How the points are linked:
Q778 ω Q86
Q778 κ Q491
Q778 ζ Q419
Q778 τ Q67
Q778 λ Q463
Q778 π Q962
Q473 ω Q449
Q473 κ Q162
Q473 ζ Q192
Q473 τ Q276
Q473 λ Q338
Q473 π Q250
Q636 ω Q180
Q636 κ Q460
Q636 ζ Q426
Q636 τ Q876
Q636 λ Q322
Q636 π Q150
Q702 ω Q425
Q702 κ Q115
Q702 ζ Q150
Q702 τ Q911
Q702 λ Q772
Q702 π Q426
Q994 ω Q911
Q994 κ Q879
Q994 ζ Q417
Q994 τ Q425
Q994 λ Q498
Q994 π Q125
Q463 ω Q192
Q463 κ Q20
Q463 ζ Q449
Q463 τ Q237
Q463 λ Q778
Q463 π Q615
Q632 ω Q498
Q632 κ Q250
Q632 ζ Q635
Q632 τ Q772
Q632 λ Q911
Q632 π Q162
Q237 ω Q492
Q237 κ Q630
Q237 ζ Q160
Q237 τ Q463
Q237 λ Q67
Q237 π Q861
Q160 ω Q276
Q160 κ Q106
Q160 ζ Q237
Q160 τ Q449
Q160 λ Q951
Q160 π Q486
Q86 ω Q778
Q86 κ Q876
Q86 ζ Q338
Q86 τ Q460
Q86 λ Q192
Q86 π Q988
Q419 ω Q338
Q419 κ Q125
Q419 ζ Q778
Q419 τ Q951
Q419 λ Q449
Q419 π Q879
Q910 ω Q861
Q910 κ Q139
Q910 ζ Q565
Q910 τ Q312
Q910 λ Q923
Q910 π Q492
Q417 ω Q362
Q417 κ Q962
Q417 ζ Q994
Q417 τ Q397
Q417 λ Q952
Q417 π Q491
Q425 ω Q702
Q425 κ Q709
Q425 ζ Q397
Q425 τ Q994
Q425 λ Q248
Q425 π Q432
Q125 ω Q873
Q125 κ Q419
Q125 ζ Q491
Q125 τ Q432
Q125 λ Q490
Q125 π Q994
Q911 ω Q994
Q911 κ Q405
Q911 ζ Q362
Q911 τ Q702
Q911 λ Q632
Q911 π Q873
Q20 ω Q935
Q20 κ Q463
Q20 ζ Q490
Q20 τ Q630
Q20 λ Q491
Q20 π Q952
Q635 ω Q952
Q635 κ Q312
Q635 ζ Q632
Q635 τ Q139
Q635 λ Q362
Q635 π Q935
Q298 ω Q139
Q298 κ Q861
Q298 ζ Q248
Q298 τ Q952
Q298 λ Q397
Q298 π Q630
Q861 ω Q910
Q861 κ Q298
Q861 ζ Q486
Q861 τ Q615
Q861 λ Q533
Q861 π Q237
Q67 ω Q460
Q67 κ Q180
Q67 ζ Q951
Q67 τ Q778
Q67 λ Q237
Q67 π Q533
Q312 ω Q615
Q312 κ Q635
Q312 ζ Q250
Q312 τ Q910
Q312 λ Q988
Q312 π Q192
Q150 ω Q397
Q150 κ Q923
Q150 ζ Q702
Q150 τ Q362
Q150 λ Q139
Q150 π Q636
Q873 ω Q125
Q873 κ Q338
Q873 ζ Q876
Q873 τ Q426
Q873 λ Q162
Q873 π Q911
Q952 ω Q635
Q952 κ Q615
Q952 ζ Q498
Q952 τ Q298
Q952 λ Q417
Q952 π Q20
Q565 ω Q486
Q565 κ Q772
Q565 ζ Q910
Q565 τ Q250
Q565 λ Q115
Q565 π Q276
Q721 ω Q106
Q721 κ Q276
Q721 ζ Q322
Q721 τ Q162
Q721 λ Q426
Q721 π Q772
Q935 ω Q20
Q935 κ Q192
Q935 ζ Q162
Q935 τ Q322
Q935 λ Q876
Q935 π Q635
Q486 ω Q565
Q486 κ Q248
Q486 ζ Q861
Q486 τ Q901
Q486 λ Q709
Q486 π Q160
Q630 ω Q322
Q630 κ Q237
Q630 ζ Q106
Q630 τ Q20
Q630 λ Q180
Q630 π Q298
Q988 ω Q962
Q988 κ Q362
Q988 ζ Q405
Q988 τ Q923
Q988 λ Q312
Q988 π Q86
Q248 ω Q772
Q248 κ Q486
Q248 ζ Q298
Q248 τ Q498
Q248 λ Q425
Q248 π Q106
Q322 ω Q630
Q322 κ Q492
Q322 ζ Q721
Q322 τ Q935
Q322 λ Q636
Q322 π Q139
Q876 ω Q491
Q876 κ Q86
Q876 ζ Q873
Q876 τ Q636
Q876 λ Q935
Q876 π Q362
Q615 ω Q312
Q615 κ Q952
Q615 ζ Q901
Q615 τ Q861
Q615 λ Q962
Q615 π Q463
Q362 ω Q417
Q362 κ Q988
Q362 ζ Q911
Q362 τ Q150
Q362 λ Q635
Q362 π Q876
Q106 ω Q721
Q106 κ Q160
Q106 ζ Q630
Q106 τ Q490
Q106 λ Q432
Q106 π Q248
Q498 ω Q632
Q498 κ Q901
Q498 ζ Q952
Q498 τ Q248
Q498 λ Q994
Q498 π Q490
Q492 ω Q237
Q492 κ Q322
Q492 ζ Q276
Q492 τ Q192
Q492 λ Q460
Q492 π Q910
Q951 ω Q982
Q951 κ Q432
Q951 ζ Q67
Q951 τ Q419
Q951 λ Q160
Q951 π Q709
Q192 ω Q463
Q192 κ Q935
Q192 ζ Q473
Q192 τ Q492
Q192 λ Q86
Q192 π Q312
Q432 ω Q426
Q432 κ Q951
Q432 ζ Q180
Q432 τ Q125
Q432 λ Q106
Q432 π Q425
Q533 ω Q923
Q533 κ Q397
Q533 ζ Q709
Q533 τ Q962
Q533 λ Q861
Q533 π Q67
Q460 ω Q67
Q460 κ Q636
Q460 ζ Q982
Q460 τ Q86
Q460 λ Q492
Q460 π Q923
Q115 ω Q709
Q115 κ Q702
Q115 ζ Q923
Q115 τ Q405
Q115 λ Q565
Q115 π Q982
Q491 ω Q876
Q491 κ Q778
Q491 ζ Q125
Q491 τ Q180
Q491 λ Q20
Q491 π Q417
Q709 ω Q115
Q709 κ Q425
Q709 ζ Q533
Q709 τ Q879
Q709 λ Q486
Q709 π Q951
Q250 ω Q901
Q250 κ Q632
Q250 ζ Q312
Q250 τ Q565
Q250 λ Q405
Q250 π Q473
Q338 ω Q419
Q338 κ Q873
Q338 ζ Q86
Q338 τ Q982
Q338 λ Q473
Q338 π Q405
Q449 ω Q473
Q449 κ Q490
Q449 ζ Q463
Q449 τ Q160
Q449 λ Q419
Q449 π Q901
Q490 ω Q162
Q490 κ Q449
Q490 ζ Q20
Q490 τ Q106
Q490 λ Q125
Q490 π Q498
Q772 ω Q248
Q772 κ Q565
Q772 ζ Q139
Q772 τ Q632
Q772 λ Q702
Q772 π Q721
Q139 ω Q298
Q139 κ Q910
Q139 ζ Q772
Q139 τ Q635
Q139 λ Q150
Q139 π Q322
Q962 ω Q988
Q962 κ Q417
Q962 ζ Q879
Q962 τ Q533
Q962 λ Q615
Q962 π Q778
Q180 ω Q636
Q180 κ Q67
Q180 ζ Q432
Q180 τ Q491
Q180 λ Q630
Q180 π Q397
Q982 ω Q951
Q982 κ Q426
Q982 ζ Q460
Q982 τ Q338
Q982 λ Q276
Q982 π Q115
Q162 ω Q490
Q162 κ Q473
Q162 ζ Q935
Q162 τ Q721
Q162 λ Q873
Q162 π Q632
Q879 ω Q405
Q879 κ Q994
Q879 ζ Q962
Q879 τ Q709
Q879 λ Q901
Q879 π Q419
Q923 ω Q533
Q923 κ Q150
Q923 ζ Q115
Q923 τ Q988
Q923 λ Q910
Q923 π Q460
Q405 ω Q879
Q405 κ Q911
Q405 ζ Q988
Q405 τ Q115
Q405 λ Q250
Q405 π Q338
Q397 ω Q150
Q397 κ Q533
Q397 ζ Q425
Q397 τ Q417
Q397 λ Q298
Q397 π Q180
Q426 ω Q432
Q426 κ Q982
Q426 ζ Q636
Q426 τ Q873
Q426 λ Q721
Q426 π Q702
Q901 ω Q250
Q901 κ Q498
Q901 ζ Q615
Q901 τ Q486
Q901 λ Q879
Q901 π Q449
Q276 ω Q160
Q276 κ Q721
Q276 ζ Q492
Q276 τ Q473
Q276 λ Q982
Q276 π Q565

The rows follow the links: the fewer symbols apart two points are, the more alike their rows tend to be.

Rows of some points; one shown again gets a slightly different row:
Q425 [-45,  10,  27,  34, -22, -13,  -8,  41, -50,   1,   3,  16, -18,  25,   2,  42,  14,  55, -40, -12, -15,  32,   7,  28, 102,   3, -37, -34,  39,   5,   4,  12,  46, -55,  48,  12,   4,  51,  23,  46,  47,  -7, -31]
Q405 [  32,  -26,  -46,   19,   -9,  -28,  -26,    4,  -31,   -2,  -42,   -1,   19,  -33,   29,  -45,   17,    7,   18,   32,   31, -133,   30,    0,   -9,  -41,  -42,   13,   38,   -8,  -32,   12,   35,   27,    8,   10,  -25,  -59,  -11,    1,   30,  -56,    2]
Q721 [ -8,   9,  24,  -7, -50,  15, -18,  -6,  29,  15,  41, -66,  -1,  16, -66,  50, -65,  29,  -2, -59, -34,  48,  20, -57,  40, -10,  18,  21, -42,  -2,  37,   7, -28, -37,  24, -27, -24,  34,  -9, -31, -61,  57, -16]
Q160 [  9,   9,  20,   7,  -2,  53,  -9,  16,  19,  23,  28,   1,  15, -11,  20,  43,  45, -40,  18, -69,  12,  96, -21, -18, -12, -15, -32,  70, -38,  23,   9, -11,  -9,   0,   9, -46, -17,  11,  42, -69, -42,  16, -34]
Q498 [-29, -38, -34, -12,  13,  27,  67, -17, -45,  18,  23,   0,   6, -28, -13,   0,  -9,  23, -49, -23, -26, -55,  63,  10, -16,  21,  49, -64,   5,  50, -47,  18, -22, -62, -12,  -2,  43,  18,  11,  11,  89, -67, -16]
Q636 [-11,  51,  24,  -7, -16, -38, -66,  11,  29, -11, -16,  -3, -10,  55, -30,  51, -73,   2,  -8,  25, -27,  39, -10,   3,  55,   3,   5,  -3, -17, -41,  52, -14,  -5,  -3,  14,  14, -14,  38, -31,  20, -61,  94,  38]
Q982 [ 33,  22,  16,  32, -29, -16, -89,  33,  12,   3, -12, -29,  19,   6,  12,  23,  -2,  -9,  38, -29,  14,  29, -23, -21,   9, -41, -54,  90,  -3, -27,  25,  -2,  29,  34,  25,  -9, -56,   7,   7, -33, -88,  59,  -6]
Q876 [-27,  24, -42, -21,  16, -24, -34, -19,  -3,   8, -17,  12,  24,  17,  -2,  -4, -89, -29, -26,  67, -52, -61,  12,   1, -40,  -3,  58, -39, -15, -23,  36, -20, -20,  24, -27,  25,  17,   3, -38,  21, -49,  24,  70]
Q952 [-30, -23, -18, -29,  27,  -2,  78, -31, -18, -12,  14,  18, -25, -16, -25, -12,   9,   2, -37,  20, -11, -31,  14,  14, -27,  48,  48, -81, -12,  41, -33,   2, -15, -20, -30,  20,  50,  -9, -12,  32,  73, -73,   3]
Q962 [ 15,  -1, -30,  12,  61, -22,  16,  12, -39,  -8, -55,  63,   3, -19,  43, -44,  57, -24,  10,  50,  25, -46, -30,  42, -47,   8, -29, -15,  27,  -3, -20,  -4,  37,  41, -18,  18,  27, -36,   8,  38,  69, -59,  14]
Q426 [-18,  42,  18,  11, -43, -11, -72,  25,   3,  20,  12, -23,  21,  25,  -8,  50, -60,  23, -14, -24, -31,  12,  13, -21,  67, -20,   4,  17,   9, -28,  44,   3,  14, -26,  31,  -9, -40,  55, -11,  -7, -76,  76,  18]
Q709 [ 23,   3,  24,  40,  -7,   0, -23,  53, -38,   3, -15,  27,  -9,   6,  53,   7,  81,  16,  19, -23,  42,  18, -15,  17,  68, -23, -86,  18,  51,   1,  -8,  22,  60,   0,  26, -10, -31,  17,  35,  14,  35, -17, -54]
Q778 [-19,  18, -31, -30,  53,   3, -19,  21,   5,  30, -29,  70,  33,  -6,  67, -23,  27, -80,  30,  31,  33, -20, -32,  28, -89,  -4,  20,  18,  -7, -10,  36, -41,  -4,  77, -37,  -2,  12,   5,  21, -32, -23, -15,  33]
Q702 [  2,  12,  17,  49, -42, -36, -42,  16, -16, -14,   2, -26, -17,  35, -30,  25, -23,  86, -18,  -7, -13, -26,  21,   1, 107,  -3, -40, -24,  47, -15,  -6,  25,  46, -43,  39,  19, -12,  29, -17,  41,  13,  14,  -9]
Q276 [ 40, -14,  26,   9, -36,  11, -22,  -8,  36,  -2,  31, -54,  -8, -10, -16,  11,  15,  -4,  43, -74,  25,  62,  -7, -52,  -7, -22, -32,  87, -25, -10,  11,   3,  -7,  24,  25, -30, -50, -26,   4, -52, -66,  55, -34]
Q911 [ -11,    3,  -62,   20,  -13,  -37,  -14,   -3,  -54,   22,   -4,  -12,    3,  -23,   -6,   -9,  -60,   59,  -40,   31,  -31, -139,   58,   -1,   26,  -16,   19,  -51,   31,    1,  -10,   23,   14,  -19,    5,   33,  -10,    3,  -27,   41,   45,  -42,   20]
Q901 [ 10, -43, -18,   0,  21,  24,  61,   1, -40,  13,  15,  10,  11, -45,  35, -51,  82, -21,  16, -17,  36, -48,  27,  24, -55, -11,   0,   2,   2,  39, -61,   7,  12,  -6,  -2,  -7,   3, -51,  21, -20,  68, -97, -34]
Q615 [ 23, -58, -16, -12,  35,  30,  84, -21,  -1, -11, -15,  28,  -6, -20,   8, -61,  74, -41,  15,  41,  25,  -7,  -8,  14, -51,  14,   3, -18,   0,  27, -64, -13,  -6,  18, -25,  -4,  43, -70,  18,   5,  75, -74, -12]

Each walk starts at a row. The symbols on each line, taken left to right, move it on to the next point.
Answer with the point's row; about right is enough.
---
[-34,   8,  31, -13, -10,  48,  11,  11,   6,   7,  58, -26,  11,   8, -13,  51, -12, -16, -33, -78, -22, 100,  -8,  -8,  30,  19,  33,   8, -30,  30,  34,   3, -21, -51,  31, -14, -10,  77,  25, -24, -21,  53, -28]
κ κ ζ π: [-31,  -4,  23,   1,  -9,   7,  70,  -7,   7, -33,  28,   8, -56,  24, -42,  20,  36,  44, -21, -13, -21,  93, -19,   8,  70,  35,  -5, -63,   8,  19, -13,  27,   0, -70,  17,  -3,  33,  30,  -1,  44,  72,  13, -34]
λ τ π τ ζ: [-47,  40,  25,   4, -25,   7, -64,  33, -20,  27,  25,  20,  35,  40,  34,  58, -26,  -2, -44, -60, -24,  55,  -5,   3,  51,  -4,   2,  13,  13, -10,  69, -17,   6, -37,  21,  -2,  -7,  89,  14,   6, -28,  60,   8]
---
[-61,  12,  44, -23,  -4,  33,  37,   0,  37,  -5,  38,  10, -17,  26, -44,  54, -18, -28, -20, -34, -27, 120, -29,  -2,  17,  39,  38,  -6, -34,   2,  33,  -8, -27, -45, -11, -19,  18,  50,  15, -11, -21,  63, -14]
π ζ κ: [ 29, -28,  23,  33, -19,  36,  28,  10,   4, -12,  28, -11, -34, -11,   6,  -9,  93,  28,  26, -68,  28,  72, -16, -11,  47,  -6, -72,  36,  10,  45, -31,  16,  40, -31,  10, -18, -22,   5,  28, -16,  48, -34, -69]
λ ζ π ζ: [ -3,  38,  30,  28,  -2,  11, -60,  68,  -8,  23,  -7,  16,  49,   8,  65,  28,  33, -50,  13, -61,  42,  61, -26,   9,   5, -33, -61,  81,  -9,   0,  47, -12,  13,  22,  19, -26, -27,  39,  51, -43, -45,  48, -26]
---
[-54,  12, -45, -24,  29,  14, -25,  17, -33,  38,   8,  25,  70,  -4,  39,  22, -67, -44, -49,  -8, -20, -63,  43,  12, -34, -19,  75, -18, -12,  13,  44, -23, -29,  12, -18,   9,  13,  52,   0, -12,  -2,   4,  42]
τ π τ κ: [  9, -15, -41,  13,  18,  -3,  13,  10, -59,   9, -15,  34,  13, -31,  80, -39,  53, -11,   8,   2,  36, -90,  15,  34, -37, -16, -52,  -8,  38,  26, -30,  12,  39,  25,  -5,  19,  16, -25,  25, -16,  63, -84, -24]
κ λ ζ ζ π: [-51,   5, -24, -33,  22,  37,  36,  -1, -20,  40,  46, -11,  46, -34,  -8,  15, -48, -39, -57, -37, -21, -30,  36,  -2, -52,   1, 105, -19, -34,  39,   7,  -7, -40, -29, -29,  -8,  27,  38,   7, -29,  -6, -12,  23]
---
[-24, -17,  23,  18, -25,  30,  42,  17, -16,  -9,  46, -23, -30,   2, -18,  30,  14,  52, -34, -64, -17,  70,  18,  -5,  78,  11,  -1, -19,   7,  48, -22,  35,   8, -86,  41,  -3,  16,  49,  -4,  24,  62,  -2, -52]
π λ ω κ ζ: [ 40,  32,  26,  18,   0, -19, -69,  22,  50,  -5, -36,  -9,  -7,  37,  16,  12,  14, -16,  47,  13,  11,  45, -44, -12,  19, -22, -67,  57,  -2, -66,  35, -12,  16,  44,  -2,  -5, -44,  -5,  -5,  -1, -81,  78,  12]
λ τ π τ ζ: [ 68, -33,  14,  30, -37,   3,  17,  -8,  15, -25,  21, -60, -47, -21, -18, -14,  51,  56,  45, -42,  26,  33,   0, -37,  43, -26, -68,  53,  11,   4, -40,  30,  16,  -9,  37, -22, -43, -40,  -3, -17,  21, -15, -51]
---
[ 12,   3,  55, -11,   2,  33,  18,  -2,  59, -12,   6,  10,   1,   9,   7,  16,  54, -47,  35, -39,  14, 134, -51, -16, -14,  25, -24,  49, -25,   4,  22, -18, -16,  26,  -2, -32,   0,  12,  26, -33, -35,  44, -18]
π λ λ λ κ: [-42,  29,  24,  17,  -7, -26,  -7,  15, -21,  -8, -17,  46, -32,  42,   5,  33,  15,  41, -15,  19, -17,  51, -30,  17,  89,  32, -35, -59,  40,  -9,  14,  29,  45, -42,  26,  20,  19,  42,   7,  75,  51,  29,  -8]
ζ λ ω: [  8, -24,  29,  28, -52,  -1,  13, -12,  18,  -4,  26, -77, -56,   2, -75,  -3, -28,  79, -10, -37, -35,  23,  32, -43, 100,  11, -16, -20,  -2,  11, -27,  36,  -5, -70,  41,  -7, -12,   8, -24,  29,  23,  12, -51]
---
[ 51,   3,  46,  -6, -12,  10,  -3, -18,  70, -15,  -5, -43, -18,  24, -41,   6,   4, -30,  49,  -7,  22,  89, -47, -27,  -7,   4, -19,  52, -47, -29,  17,  -6, -17,  25,  -6, -24, -36, -45,   1, -35, -84,  53,  -7]
τ τ π: [ 65, -21,  25,  20, -35,  -6,  36, -17,  33, -45,   1, -30, -74,  10, -49, -19,  65,  42,  58,  16,  13,  51, -34, -20,  48,  12, -65,  30,  12, -19, -42,  15,  32, -11,  35, -16,  -8, -57, -14,   6,  14,  18, -40]
π τ ζ π: [ 67, -49, -26,  15,  -3,   6,  30, -31, -13,   0,  -1, -36,  -6, -50,  -4, -58,  27,  17,  34,  -3,  28, -89,  30, -12, -40, -15, -21,  19,   5,  17, -71,  10,  -6,  11,  -9,  -4, -13, -69, -13, -15,  30, -91, -11]
---
[ 12, -21, -15, -28,  14,  51,  24,  -6,  -5,  32,  28,   3,  51, -40,  30, -15,  23, -67,   4, -41,  13,  -6,   5,  -1, -90, -11,  32,  44, -40,  26,   8, -26, -39,  36, -42, -26,   7,  -8,  31, -63, -14, -47,  -8]
π π τ ζ τ: [   3,  -26,   -9,  -47,   36,   42,   43,   -9,   18,    0,    4,   24,   26,  -28,   17,  -27,   26,  -98,   31,    3,   18,    7,  -22,   14, -106,    7,   39,   23,  -48,    6,    4,  -30,  -45,   43,  -56,  -26,   18,  -35,   19,  -41,  -28,  -21,   19]
κ π λ: [-47,  14, -29, -16,  37, -28,  26,  -2, -44,   5, -15,  62,   9,   4,  20, -23, -27,   8, -35,  56, -17, -66,  10,  39,  -5,  26,  30, -88,  35,  -2, -14,   9,  11, -13, -16,  23,  42,  -2,  -7,  57,  77, -23,  19]
---
[ 35, -19, -10, -28,  22,   8,  13, -38,  51, -11,  -5,  -3,   1, -23, -20, -41, -10, -54,  39,  22,  10, -28,  -9, -13, -92,  -9,  41,  41, -38, -18,  -6, -26, -38,  51, -42,  -9,  -8, -75, -10, -51, -57, -19,  32]
ω ζ κ ω: [  1,   1, -18, -32, -13,  15,  -6, -29,  10,  46,  43, -48,  25, -27, -42,   0, -95,  -9, -27, -18, -26, -58,  64, -12, -50,  -9,  92, -10, -44,  16,  13,   1, -40, -11, -28,   1,  -6,   0, -33, -39, -51,   6,  37]
κ κ π: [ -6, -31, -29,  -5, -18,  -2,  38, -46, -22,  -1,   6, -38, -21, -35, -55, -19, -52,  45, -35,  10,  -9, -93,  51,  -9, -15,   2,  52, -53,   2,  29, -44,  27, -19, -34,  -5,  18,  11, -30, -41,  15,  49, -49,   1]
---
[ 11,  21, -21, -13,  27, -38, -30,  -1,  14,   2, -29,  15,  42,   2,  29, -22, -17, -53,  32,  52,  12, -63, -11,   8, -78, -19,   7,  34, -18, -31,  13, -35,  -8,  79, -35,  13,  -3, -35, -15, -14, -54,   5,  38]
τ π τ λ: [ 57, -42, -21,   0,  10,  -8,  62, -40,  13, -37, -15, -10, -40, -21, -14, -83,  50,   3,  29,  59,  11, -51,  -1,  -7, -57,   3, -16,  -2,  -5, -11, -66,  -9,   5,  15, -11,  -6,   5, -93, -24,  12,  30, -62,  11]
λ τ π τ ζ: [ 13,  15, -36,  -4,  18, -16, -71,  -2,  -6,  37, -19,   2,  60, -17,  48, -20, -25, -40,  21,  11,  10, -94,  20,  -2, -71, -47,   7,  64,  -2, -18,  24, -20,  -8,  61,  -4,  -4, -38, -30,   3, -52, -59, -11,  18]
